Below are the code and all the weights of a small trained network. Each question names an input and a target symbol and asks about switching units off, where a switched-off unit gives its printed mean instead of its output.

import numpy as np


def w(rows, s, z=0):
    codes = np.array(rows[::2]) - 128.0
    scale = np.full(codes.shape[1], s)
    scale[-1] = z or s
    return codes * scale


def norm(h):
    return h / np.sqrt((h * h).mean(-1, keepdims=True) + 1e-5)


def f(y):
    return y / 2 * (1 + np.tanh(0.7978845608 * (y + 0.044715 * y**3)))


def softmax(a):
    e = np.exp(a - a.max(-1, keepdims=True))
    return e / e.sum(-1, keepdims=True)


def log_softmax(a):
    a = a - a.max(-1, keepdims=True)
    return a - np.log(np.exp(a).sum(-1, keepdims=True))


def net(x, mask):
    ids = ['γδεημξστφψω'.index(c) for c in x.split()]
    T = len(ids)
    res = E[ids] + P[:T]
    u = 0
    for l in range(2):
        r = norm(res)
        for j in range(2):
            rows = slice(2 * j, 2 * j + 2)
            q, k, v = (r @ M[l][rows].T for M in (Q, K, V))
            z = softmax(np.where(np.tri(T) > 0, q @ k.T / 2**0.5, -1e9)) @ v
            o = O[l][rows]
            res = res + np.where(mask[u + j], z, o[:, -1]) @ o[:, :-1]
        u += 2
        y = f(norm(res) @ A[l][:, :-1].T + A[l][:, -1])
        res = res + np.where(mask[u : u + 4], y, B[l][:, -1]) @ B[l][:, :-1]
        u += 4
    return log_softmax(norm(res)[-1] @ U[:, :-1].T + U[:, -1])


Q, K, V, O, A, B = {}, {}, {}, {}, {}, {}
E = w([
[129,110,195,157,53,112,88,152],'γ',
[141,116,119,119,124,186,161,57],'δ',
[102,111,135,134,57,126,73,116],'ε',
[128,88,153,152,95,104,114,138],'η',
[105,87,147,134,73,102,82,111],'μ',
[72,74,79,150,126,113,93,113],'ξ',
[149,84,100,144,153,138,155,107],'σ',
[65,84,68,150,119,102,96,170],'τ',
[158,97,135,153,181,75,168,8],'φ',
[171,147,94,81,103,151,151,135],'ψ',
[88,129,133,95,118,118,153,144],'ω',
],0.014)
P = w([
[121,6,178,70,107,212,137,124],'0',
[118,146,112,174,83,135,168,129],'1',
[129,85,144,104,151,166,135,151],'2',
[146,136,97,151,98,101,152,160],'3',
[151,125,123,103,166,131,125,176],'4',
[173,130,78,112,101,73,124,167],'5',
],0.013)
Q[0] = w([
[90,176,150,150,207,184,110,177],'L0H0',
[115,85,169,210,177,162,112,140],'L0H0',
[226,34,131,100,144,186,18,107],'L0H1',
[162,1,65,196,22,35,139,221],'L0H1',
],0.0073)
K[0] = w([
[77,154,211,146,43,216,96,123],'L0H0',
[144,88,194,164,157,254,122,29],'L0H0',
[214,99,21,187,125,111,32,158],'L0H1',
[101,204,82,43,147,24,137,250],'L0H1',
],0.0073)
V[0] = w([
[45,184,137,61,110,111,71,102],'L0H0',
[119,107,175,71,42,127,123,70],'L0H0',
[245,111,120,230,169,90,21,2],'L0H1',
[119,222,151,81,77,203,176,120],'L0H1',
],0.0055)
O[0] = w([
[171,175,147,140,215,81,131,108,3],'L0H0',
[84,148,174,2,133,139,60,89,222],'L0H0',
[164,25,109,205,125,121,102,253,60],'L0H1',
[159,132,52,164,198,146,148,74,62],'L0H1',
],0.0074,0.0039)
A[0] = w([
[85,152,73,39,119,195,95,134,165],'L0N0',
[116,48,98,174,161,182,90,150,73],'L0N1',
[119,123,168,27,147,187,45,225,3],'L0N2',
[90,66,234,185,186,79,2,185,90],'L0N3',
],0.0069,0.0021)
B[0] = w([
[182,156,252,164,145,103,107,157,254],'L0N0',
[126,254,186,186,165,143,141,91,159],'L0N1',
[158,110,236,38,174,156,164,149,225],'L0N2',
[142,141,22,181,252,166,145,26,196],'L0N3',
],0.0073,0.0047)
Q[1] = w([
[131,193,62,141,31,67,142,43],'L1H0',
[111,158,141,129,170,174,134,115],'L1H0',
[148,104,120,133,64,42,154,54],'L1H1',
[124,174,156,112,253,138,119,143],'L1H1',
],0.011)
K[1] = w([
[105,211,103,73,197,79,179,198],'L1H0',
[106,129,173,120,120,145,103,81],'L1H0',
[190,197,111,68,156,68,137,153],'L1H1',
[22,108,149,141,85,254,96,110],'L1H1',
],0.0082)
V[1] = w([
[4,77,95,140,193,49,148,113],'L1H0',
[59,87,175,135,154,141,82,64],'L1H0',
[173,77,153,149,170,2,156,22],'L1H1',
[157,86,112,134,102,126,136,95],'L1H1',
],0.0071)
O[1] = w([
[178,121,162,131,100,85,130,50,70],'L1H0',
[153,109,140,140,147,29,78,161,255],'L1H0',
[1,171,201,187,138,103,166,193,211],'L1H1',
[144,120,128,161,152,80,97,165,182],'L1H1',
],0.0096,0.0052)
A[1] = w([
[165,149,194,72,255,153,81,163,254],'L1N0',
[71,47,183,129,155,92,143,105,202],'L1N1',
[141,46,112,84,158,78,105,217,43],'L1N2',
[79,131,122,66,64,103,77,167,50],'L1N3',
],0.0087,0.0025)
B[1] = w([
[169,62,177,159,254,118,31,58,255],'L1N0',
[174,180,123,15,102,225,118,193,228],'L1N1',
[140,200,207,135,78,159,71,51,179],'L1N2',
[150,102,90,155,228,163,236,91,155],'L1N3',
],0.0073,0.01)
U = w([
[137,7,85,183,57,146,95,164,153],'γ',
[142,28,114,106,84,47,192,74,150],'δ',
[151,146,84,218,229,65,91,105,198],'ε',
[147,119,183,151,53,178,148,97,2],'η',
[72,132,157,174,123,95,136,213,159],'μ',
[123,108,131,149,121,133,149,117,62],'ξ',
[107,161,132,225,117,178,99,97,46],'σ',
[178,167,105,125,33,51,34,142,59],'τ',
[83,122,40,100,170,195,159,154,204],'φ',
[156,112,180,59,129,153,62,158,162],'ψ',
[91,211,130,96,113,93,147,63,105],'ω',
],0.012,0.0049)

Each question gives the input, a string of symbols that net reads in full, and the target symbol t.
The units are the heads (2 rows each of Q, K, V and O) and the neurons (one row each of A and B). Each row of codes is followed by its name. A weight is (code - 128) times the scale printed after its matrix; where a second scale follows, it is the last column's (O, A, B and U).
mask holds one flag per unit, layer by layer, with each layer's heads first. A switched-off unit (its flag False) gives its mean, the last column of its rows in O or B, instead of its output. The means were averaged over made-up inputs and are rounded, as every weight is.
A unit's drop is (log p(t) with every unit on - log p(t) with that unit switched off) / (log p(t) with every unit on - log p(t) with every unit switched off).
The circuit of an input: a set's keep is (log p(t) with only the set's units on - log p(t) with every unit switched off) / (log p(t) with every unit on - log p(t) with every unit switched off). Starting from all 12 units, units are removed one at a time, each time the one whose removal leaves the highest keep (on an exact tie, the one counted first), for as long as the keep stays at least 0.8.
units of the circuit, in order: the units of the circuit, biggest drop first
most important unit: the unit with the biggest drop
k most important neurons: the k neurons with the biggest drops, biggest first
which heads matter: for each layer, one digit per head in row order, 1 if its drop is at least 0.15 and else 0, layers parted by /
input φ γ ω φ ω γ, target ω: most important unit -> L0H1
input φ ψ τ τ, target φ: 4 most important neurons -> L1N3, L1N0, L0N3, L0N0
input μ σ δ μ, target γ: which heads matter -> 10 / 00
input ξ γ ξ, target ε: 3 most important neurons -> L1N0, L0N3, L0N1
input φ δ ε ψ ω φ, target ω: units of the circuit, in order -> L0H1, L1N0
input ε φ ω δ, target ω: units of the circuit, in order -> L0H1, L1N0
input φ ψ δ μ, target φ: which heads matter -> 00 / 10
input γ ψ σ γ, target φ: units of the circuit, in order -> L1H0, L0N0, L0H1
input φ γ σ η, target γ: 2 most important neurons -> L0N2, L0N0
input μ ω ε δ φ, target ψ: which heads matter -> 00 / 00
input ψ σ φ γ φ ε, target μ: which heads matter -> 00 / 01
input ψ γ σ η ψ φ, target φ: units of the circuit, in order -> L1H0, L0N0
input δ ξ μ ξ, target τ: which heads matter -> 00 / 10
input τ ψ δ φ ω τ, target ω: units of the circuit, in order -> L0H1
input γ μ φ μ φ δ, target μ: which heads matter -> 00 / 01
input ω ε ω γ γ, target ε: 2 most important neurons -> L1N0, L0N3
input ξ ψ γ ξ, target φ: units of the circuit, in order -> L1H0, L1N0
input ξ ξ δ δ, target τ: which heads matter -> 00 / 01
input ψ ψ φ ω δ ε, target ω: which heads matter -> 01 / 00
input ε ε σ ξ γ η, target τ: 2 most important neurons -> L1N2, L1N0
input δ ξ ξ μ, target τ: which heads matter -> 00 / 10
input σ ξ φ η τ δ, target δ: most important unit -> L1N1
